Here is a tiny trained network, its code and every weight. The questions are about switching its units off for an input and a class, where a switched-off unit gives its printed mean instead of its output.

import numpy as np


def w(rows, s, z=0):
    codes = np.array(rows[::2]) - 128.0
    scale = np.full(codes.shape[1], s)
    scale[-1] = z or s
    return codes * scale


def norm(h):
    return h / np.sqrt((h * h).mean(-1, keepdims=True) + 1e-5)


def f(y):
    return np.maximum(y, 0)


def log_softmax(a):
    a = a - a.max(-1, keepdims=True)
    return a - np.log(np.exp(a).sum(-1, keepdims=True))


def net(x, mask):
    res = np.array(x, float).reshape(1, 4) / 4 @ E
    u = 0
    for l in range(3):
        y = f(norm(res) @ A[l][:, :-1].T + A[l][:, -1])
        res = res + np.where(mask[u : u + 6], y, B[l][:, -1]) @ B[l][:, :-1]
        u += 6
    return log_softmax(norm(res)[-1] @ U[:, :-1].T + U[:, -1])


A, B = {}, {}
E = w([
[231,236,105,145,81,2,88,97],'x0',
[120,110,99,143,83,200,105,187],'x1',
[168,197,113,227,5,84,213,198],'x2',
[180,7,208,96,115,39,75,141],'x3',
],0.0077)
A[0] = w([
[114,129,72,167,125,184,149,180,48],'0.n1',
[135,184,144,175,95,87,165,151,80],'0.n2',
[61,104,200,43,249,204,78,64,2],'0.n3',
[102,139,101,100,54,198,164,167,40],'0.n4',
[66,149,150,142,105,210,114,213,55],'0.n5',
[165,162,125,93,154,82,104,109,111],'0.n6',
],0.011,0.0043)
B[0] = w([
[87,169,207,234,174,130,108,219,162],'0.n1',
[186,126,38,89,119,133,236,122,182],'0.n2',
[24,62,7,31,198,89,162,100,246],'0.n3',
[165,135,186,166,179,240,109,222,162],'0.n4',
[113,169,116,163,212,191,65,163,172],'0.n5',
[139,142,94,76,90,254,51,105,169],'0.n6',
],0.0079,0.013)
A[1] = w([
[115,175,95,188,78,103,247,114,59],'1.n1',
[98,193,128,187,177,136,128,158,5],'1.n2',
[123,137,186,180,86,158,139,130,75],'1.n3',
[87,133,142,122,167,146,139,71,141],'1.n4',
[126,129,130,203,101,144,95,112,37],'1.n5',
[122,48,189,62,154,105,101,114,39],'1.n6',
],0.011,0.0026)
B[1] = w([
[139,67,111,74,1,59,239,212,254],'1.n1',
[169,40,177,133,107,168,74,172,204],'1.n2',
[134,156,104,106,242,96,138,145,157],'1.n3',
[150,152,39,142,116,151,116,162,215],'1.n4',
[157,140,161,130,179,127,66,120,142],'1.n5',
[34,124,212,174,112,155,149,120,239],'1.n6',
],0.0084,0.0061)
A[2] = w([
[60,90,143,127,183,119,104,105,105],'2.n1',
[144,152,168,150,146,108,62,137,1],'2.n2',
[135,203,171,254,137,109,91,182,59],'2.n3',
[12,70,148,170,86,119,119,160,127],'2.n4',
[209,208,122,110,110,66,78,73,168],'2.n5',
[94,104,185,55,177,167,100,178,134],'2.n6',
],0.0084,0.0024)
B[2] = w([
[166,116,105,102,62,94,169,106,239],'2.n1',
[175,129,129,101,109,106,126,97,140],'2.n2',
[61,135,102,132,202,118,86,136,174],'2.n3',
[163,172,195,169,90,131,65,71,223],'2.n4',
[135,178,140,126,170,246,116,93,184],'2.n5',
[155,143,148,191,146,38,158,152,255],'2.n6',
],0.013,0.0064)
U = w([
[25,54,44,58,186,75,119,71,238],'0',
[122,78,253,140,93,44,98,86,4],'1',
[165,205,135,86,129,221,79,62,32],'2',
[180,145,96,90,50,87,222,197,209],'3',
[107,147,155,222,189,172,109,244,180],'4',
],0.014,0.0022)

Each question gives the input, the list of numbers given to net, and the class t.
The units are the neurons (one row each of A and B). Each row of codes is followed by its name. A weight is (code - 128) times the scale printed after its matrix; where a second scale follows, it is the last column's (A, B and U).
mask holds one flag per neuron, layer by layer. A switched-off neuron (its flag False) gives its mean, the last column of its row in B, instead of its output. The means were averaged over made-up inputs and are rounded, as every weight is.
A unit's drop is (log p(t) with every unit on - log p(t) with that unit switched off) / (log p(t) with every unit on - log p(t) with every unit switched off).
The circuit of an input: a set's keep is (log p(t) with only the set's units on - log p(t) with every unit switched off) / (log p(t) with every unit on - log p(t) with every unit switched off). Starting from the 12 units with the biggest drops (on a tie, the unit counted first), units are removed one at a time, each time the one whose removal leaves the highest keep (on an exact tie, the one counted first), for as long as the keep stays at least 0.8.
units of the circuit, in order: the units of the circuit, biggest drop first
top k neurons: the k neurons with the biggest drops, biggest first
k most important neurons of layer l: the k neurons of layer l with the biggest drops, biggest first
drop when u is switched off: that unit's drop, to one decimal
input [-4,7,2,8], class 1: units of the circuit, in order	[2.n4]
input [-2,-8,0,3], class 1: 2 most important neurons of layer 0	[0.n2; 0.n5]
input [-4,-6,6,-6], class 4: top 4 neurons	[0.n1; 0.n4; 0.n3; 0.n5]
input [-2,7,1,6], class 1: 2 most important neurons of layer 1	[1.n4; 1.n6]
input [6,-8,-4,5], class 2: units of the circuit, in order	[0.n3; 2.n5]
input [2,1,-5,8], class 1: top 3 neurons	[1.n6; 2.n4; 0.n2]
input [7,-2,1,2], class 2: top 2 neurons	[0.n6; 2.n5]
input [-7,4,-1,7], class 1: 2 most important neurons of layer 0	[0.n2; 0.n6]
input [7,1,1,3], class 2: top 2 neurons	[0.n6; 2.n5]
input [-5,-4,8,-2], class 4: top 2 neurons	[0.n4; 0.n1]
input [5,3,-3,7], class 1: top 2 neurons	[1.n6; 0.n2]
input [-6,-2,3,3], class 4: top 2 neurons	[0.n5; 0.n3]
input [6,-5,-6,-7], class 2: top 3 neurons	[2.n5; 0.n6; 1.n1]
input [-2,8,3,8], class 4: units of the circuit, in order	[1.n1]
input [5,7,-3,5], class 1: top 4 neurons	[0.n2; 1.n6; 1.n4; 0.n5]
input [7,3,2,6], class 2: drop when 2.n5 is switched off	0.3
input [5,8,-3,7], class 1: drop when 1.n6 is switched off	0.3
input [3,0,-5,8], class 1: drop when 1.n6 is switched off	1.3
